Here is a tiny trained network, its code and every weight. The questions are about switching its units off for an input and a class, where a switched-off unit gives its printed mean instead of its output.

import numpy as np


def w(rows, s, z=0):
    codes = np.array(rows[::2]) - 128.0
    scale = np.full(codes.shape[1], s)
    scale[-1] = z or s
    return codes * scale


def f(y):
    return np.maximum(y, 0)


def log_softmax(a):
    a = a - a.max(-1, keepdims=True)
    return a - np.log(np.exp(a).sum(-1, keepdims=True))


def net(x, mask):
    res = np.array(x, float).reshape(1, 7) / 4 @ E
    y = f(res @ A[0][:, :-1].T + A[0][:, -1])
    res = res + np.where(mask, y, B[0][:, -1]) @ B[0][:, :-1]
    return log_softmax(res[-1] @ U[:, :-1].T + U[:, -1])


A, B = {}, {}
E = w([
[157,37,133,158],'x0',
[120,130,127,124],'x1',
[126,128,127,128],'x2',
[112,136,255,42],'x3',
[132,133,140,141],'x4',
[118,135,139,137],'x5',
[50,123,128,127],'x6',
],0.0092)
A[0] = w([
[114,138,193,91,11],'N0',
[145,181,125,122,212],'N1',
[171,191,92,149,203],'N2',
[130,150,71,147,15],'N3',
[41,118,114,120,217],'N4',
[148,51,152,144,128],'N5',
[137,172,247,146,185],'N6',
[101,157,83,223,21],'N7',
[120,114,69,146,175],'N8',
[140,148,73,164,11],'N9',
[121,92,113,141,26],'N10',
[91,90,181,204,253],'N11',
[141,200,123,115,189],'N12',
],0.015,0.0056)
B[0] = w([
[91,2,169,86,185],'N0',
[133,136,52,143,200],'N1',
[174,95,95,92,220],'N2',
[102,48,174,63,166],'N3',
[204,93,62,206,221],'N4',
[43,169,12,67,203],'N5',
[140,50,95,101,255],'N6',
[80,26,205,86,207],'N7',
[157,102,112,84,220],'N8',
[78,92,226,76,175],'N9',
[80,81,90,75,141],'N10',
[222,174,63,71,232],'N11',
[128,138,23,104,205],'N12',
],0.0088,0.0085)
U = w([
[53,38,245,98,84],'0',
[69,174,35,87,157],'1',
[159,132,104,122,254],'2',
[190,105,90,171,195],'3',
[190,101,120,169,223],'4',
[161,118,96,147,150],'5',
[101,144,93,103,141],'6',
[173,187,254,210,10],'7',
],0.0088,0.005)

Each question gives the input, the list of numbers given to net, and the class t.
The units are the neurons (one row each of A and B). Each row of codes is followed by its name. A weight is (code - 128) times the scale printed after its matrix; where a second scale follows, it is the last column's (A, B and U).
mask holds one flag per neuron, in row order. A switched-off neuron (its flag False) gives its mean, the last column of its row in B, instead of its output. The means were averaged over made-up inputs and are rounded, as every weight is.
A unit's drop is (log p(t) with every unit on - log p(t) with that unit switched off) / (log p(t) with every unit on - log p(t) with every unit switched off).
The circuit of an input: a set's keep is (log p(t) with only the set's units on - log p(t) with every unit switched off) / (log p(t) with every unit on - log p(t) with every unit switched off). Starting from the 12 units with the biggest drops (on a tie, the unit counted first), units are removed one at a time, each time the one whose removal leaves the highest keep (on an exact tie, the one counted first), for as long as the keep stays at least 0.8.
units of the circuit, in order: the units of the circuit, biggest drop first
most important unit: the unit with the biggest drop
k most important neurons: the k neurons with the biggest drops, biggest first
drop when u is switched off: that unit's drop, to one decimal
input [6,3,4,-7,2,-5,5], class 0: units of the circuit, in order => (N7)
input [3,4,1,-6,-4,-5,3], class 0: units of the circuit, in order => (N7 N9)
input [-3,2,2,8,-2,-4,-7], class 0: 3 most important neurons => (N0 N11 N4)
input [8,3,1,-3,6,-7,7], class 1: 2 most important neurons => (N5 N10)
input [8,-3,-3,6,-3,6,4], class 1: 3 most important neurons => (N5 N11 N7)
input [0,6,5,0,6,-5,8], class 3: units of the circuit, in order => (N4 N5)
input [8,7,0,0,3,-5,-1], class 1: 2 most important neurons => (N5 N4)
input [-3,5,4,7,-6,-1,-1], class 0: 3 most important neurons => (N0 N11 N5)
input [-6,3,-2,-7,-7,6,-2], class 0: 4 most important neurons => (N7 N9 N3 N11)
input [3,-1,-2,-7,-6,7,3], class 0: 2 most important neurons => (N7 N9)
input [4,5,-2,6,2,3,8], class 3: 2 most important neurons => (N4 N11)
input [-3,-3,1,7,0,3,8], class 3: 3 most important neurons => (N4 N7 N9)
input [-6,2,4,-7,3,6,-7], class 0: 3 most important neurons => (N7 N9 N3)
input [-5,-2,-3,7,7,3,-6], class 0: most important unit => N0
input [0,2,3,-2,-6,-5,8], class 3: 2 most important neurons => (N4 N5)
input [-6,-1,-5,-8,5,-6,7], class 0: 3 most important neurons => (N7 N9 N3)
input [7,-5,-6,-5,8,4,-4], class 6: 2 most important neurons => (N5 N4)
input [-2,-2,7,6,0,2,8], class 3: 2 most important neurons => (N4 N7)
input [-7,1,7,-2,0,-7,8], class 3: 2 most important neurons => (N4 N5)
input [-5,-8,0,-6,4,2,8], class 3: units of the circuit, in order => (N4)
input [7,-4,-7,-1,6,-6,-3], class 1: drop when N5 is switched off => 0.7
input [-6,7,6,0,7,-5,8], class 3: drop when N12 is switched off => -0.1
input [8,2,-5,2,-2,8,-3], class 1: drop when N5 is switched off => 0.8
input [1,7,8,3,8,2,6], class 4: drop when N12 is switched off => 0.1
